Below are the code and all the weights of a small trained network. Each question names an input and a class and asks about switching units off, where a switched-off unit gives its printed mean instead of its output.

import numpy as np


def w(rows, s, z=0):
    codes = np.array(rows[::2]) - 128.0
    scale = np.full(codes.shape[1], s)
    scale[-1] = z or s
    return codes * scale


def norm(h):
    return h / np.sqrt((h * h).mean(-1, keepdims=True) + 1e-5)


def f(y):
    return y / 2 * (1 + np.tanh(0.7978845608 * (y + 0.044715 * y**3)))


def log_softmax(a):
    a = a - a.max(-1, keepdims=True)
    return a - np.log(np.exp(a).sum(-1, keepdims=True))


def net(x, mask):
    res = np.array(x, float).reshape(1, 7) / 4 @ E
    u = 0
    for l in range(4):
        y = f(norm(res) @ A[l][:, :-1].T + A[l][:, -1])
        res = res + np.where(mask[u : u + 5], y, B[l][:, -1]) @ B[l][:, :-1]
        u += 5
    return log_softmax(norm(res)[-1] @ U[:, :-1].T + U[:, -1])


A, B = {}, {}
E = w([
[135,124,127,122,134,130,129,130,130,131],'x0',
[93,27,91,71,79,2,212,83,157,167],'x1',
[131,128,124,133,125,131,138,130,131,125],'x2',
[80,133,129,189,190,87,90,175,216,126],'x3',
[20,22,117,71,97,153,110,142,140,8],'x4',
[126,133,127,128,126,123,121,124,125,125],'x5',
[128,129,142,121,133,129,129,125,131,125],'x6',
],0.006)
A[0] = w([
[32,125,142,107,170,240,121,213,79,3,78],'0.n0',
[145,130,124,182,138,149,146,125,94,138,107],'0.n1',
[132,151,126,119,171,8,237,124,127,220,107],'0.n2',
[126,173,115,29,117,226,142,103,63,85,3],'0.n3',
[107,143,167,161,170,131,92,139,189,126,128],'0.n4',
],0.004,0.0042)
B[0] = w([
[224,98,94,184,14,144,59,72,233,109,237],'0.n0',
[143,123,154,92,122,146,127,153,136,126,125],'0.n1',
[224,61,82,194,89,111,42,86,164,168,254],'0.n2',
[59,61,210,253,100,144,98,104,126,177,146],'0.n3',
[140,142,107,127,180,125,123,132,174,139,154],'0.n4',
],0.0042,0.0032)
A[1] = w([
[146,153,142,115,44,102,207,48,78,201,2],'1.n0',
[140,156,98,49,67,175,143,114,76,47,35],'1.n1',
[164,143,109,111,158,105,188,136,58,161,16],'1.n2',
[194,253,193,208,177,215,103,147,77,203,118],'1.n3',
[183,122,122,92,74,116,193,65,45,229,11],'1.n4',
],0.0043,0.0044)
B[1] = w([
[142,138,98,99,111,81,87,122,157,29,144],'1.n0',
[99,73,168,188,117,123,129,141,144,225,131],'1.n1',
[112,108,129,130,103,134,134,114,146,87,112],'1.n2',
[38,21,92,63,152,87,217,188,85,89,253],'1.n3',
[197,137,94,71,81,43,94,92,174,3,163],'1.n4',
],0.0062,0.0049)
A[2] = w([
[153,143,187,138,67,234,68,62,61,116,5],'2.n0',
[141,122,127,97,108,207,147,121,47,117,158],'2.n1',
[205,117,88,28,102,132,190,85,19,112,172],'2.n2',
[141,97,128,49,49,212,144,127,3,85,180],'2.n3',
[25,62,146,44,108,59,164,122,133,74,32],'2.n4',
],0.0057,0.0031)
B[2] = w([
[186,1,149,204,79,32,137,115,141,125,156],'2.n0',
[125,124,157,140,111,113,136,97,149,179,174],'2.n1',
[106,193,160,45,69,200,103,105,107,113,243],'2.n2',
[127,114,159,198,111,139,161,60,136,211,254],'2.n3',
[156,204,155,163,209,148,161,176,43,142,235],'2.n4',
],0.0071,0.0058)
A[3] = w([
[66,134,97,115,241,74,175,231,108,85,13],'3.n0',
[26,197,195,71,112,229,232,95,26,174,2],'3.n1',
[162,169,95,140,103,152,53,167,212,16,33],'3.n2',
[138,119,110,165,115,43,197,109,133,240,112],'3.n3',
[103,193,122,121,253,130,178,212,88,154,47],'3.n4',
],0.0056,0.0035)
B[3] = w([
[222,63,105,129,24,82,171,134,62,44,198],'3.n0',
[46,220,153,122,254,185,137,192,134,208,254],'3.n1',
[80,200,151,26,187,149,114,159,126,128,154],'3.n2',
[80,164,127,157,184,188,93,147,143,133,190],'3.n3',
[149,52,120,144,47,71,158,81,102,81,199],'3.n4',
],0.0087,0.0069)
U = w([
[16,223,217,89,228,232,217,146,38,225,199],'0',
[183,16,72,185,94,25,231,215,38,20,230],'1',
[242,227,87,11,21,93,90,22,118,111,97],'2',
[118,133,27,242,227,55,68,127,245,247,64],'3',
[178,10,222,238,8,192,87,29,173,156,30],'4',
[44,180,163,47,214,219,23,223,219,33,2],'5',
],0.012,0.0029)

Each question gives the input, the list of numbers given to net, and the class t.
The units are the neurons (one row each of A and B). Each row of codes is followed by its name. A weight is (code - 128) times the scale printed after its matrix; where a second scale follows, it is the last column's (A, B and U).
mask holds one flag per neuron, layer by layer. A switched-off neuron (its flag False) gives its mean, the last column of its row in B, instead of its output. The means were averaged over made-up inputs and are rounded, as every weight is.
A unit's drop is (log p(t) with every unit on - log p(t) with that unit switched off) / (log p(t) with every unit on - log p(t) with every unit switched off).
The circuit of an input: a set's keep is (log p(t) with only the set's units on - log p(t) with every unit switched off) / (log p(t) with every unit on - log p(t) with every unit switched off). Starting from the 12 units with the biggest drops (on a tie, the unit counted first), units are removed one at a time, each time the one whose removal leaves the highest keep (on an exact tie, the one counted first), for as long as the keep stays at least 0.8.
circuit, biggest first: the units of the circuit, biggest drop first
top k neurons: the k neurons with the biggest drops, biggest first
k most important neurons of layer l: the k neurons of layer l with the biggest drops, biggest first
drop of u: that unit's drop, to one decimal
input [8,1,-1,-6,-3,-4,6], class 2: circuit, biggest first : [1.n4]
input [-3,1,8,2,-8,2,0], class 3: circuit, biggest first : [3.n3 3.n1]
input [8,-6,2,1,-8,-8,5], class 1: circuit, biggest first : [3.n4 1.n3]
input [-8,0,2,-7,7,4,-7], class 4: top 3 neurons : [1.n3 2.n0 0.n0]
input [-1,-5,1,1,-3,5,-7], class 1: top 2 neurons : [3.n0 3.n4]
input [-8,1,-3,-2,-8,-1,-2], class 2: top 2 neurons : [1.n4 0.n2]
input [1,1,5,-5,7,3,2], class 0: top 2 neurons : [0.n2 2.n4]
input [-2,-5,-6,0,5,7,8], class 4: top 2 neurons : [2.n0 3.n1]
input [-4,5,7,0,1,-8,2], class 0: top 3 neurons : [0.n0 2.n4 2.n2]
input [7,7,-7,0,-6,8,1], class 2: top 3 neurons : [3.n1 1.n4 2.n3]
input [-3,-7,1,-6,1,-8,2], class 4: top 2 neurons : [0.n0 2.n0]
input [-4,1,0,-1,-8,6,-6], class 2: top 3 neurons : [0.n2 1.n4 3.n1]
input [2,-5,-4,2,1,-5,3], class 5: top 2 neurons : [0.n0 2.n4]
input [-7,-3,4,7,0,2,8], class 1: 2 most important neurons of layer 3 : [3.n0 3.n1]
input [-5,-2,-2,8,-8,-3,6], class 1: top neuron : [1.n3]
input [8,4,-3,0,-5,-7,3], class 2: drop of 2.n3 : 0.3
input [-7,-7,-3,-6,2,-1,-7], class 4: drop of 0.n0 : 0.2
input [-7,2,-3,-7,-5,4,-8], class 2: drop of 1.n4 : 1.5
input [-5,2,8,-2,-3,-7,-4], class 2: drop of 2.n4 : 0.0
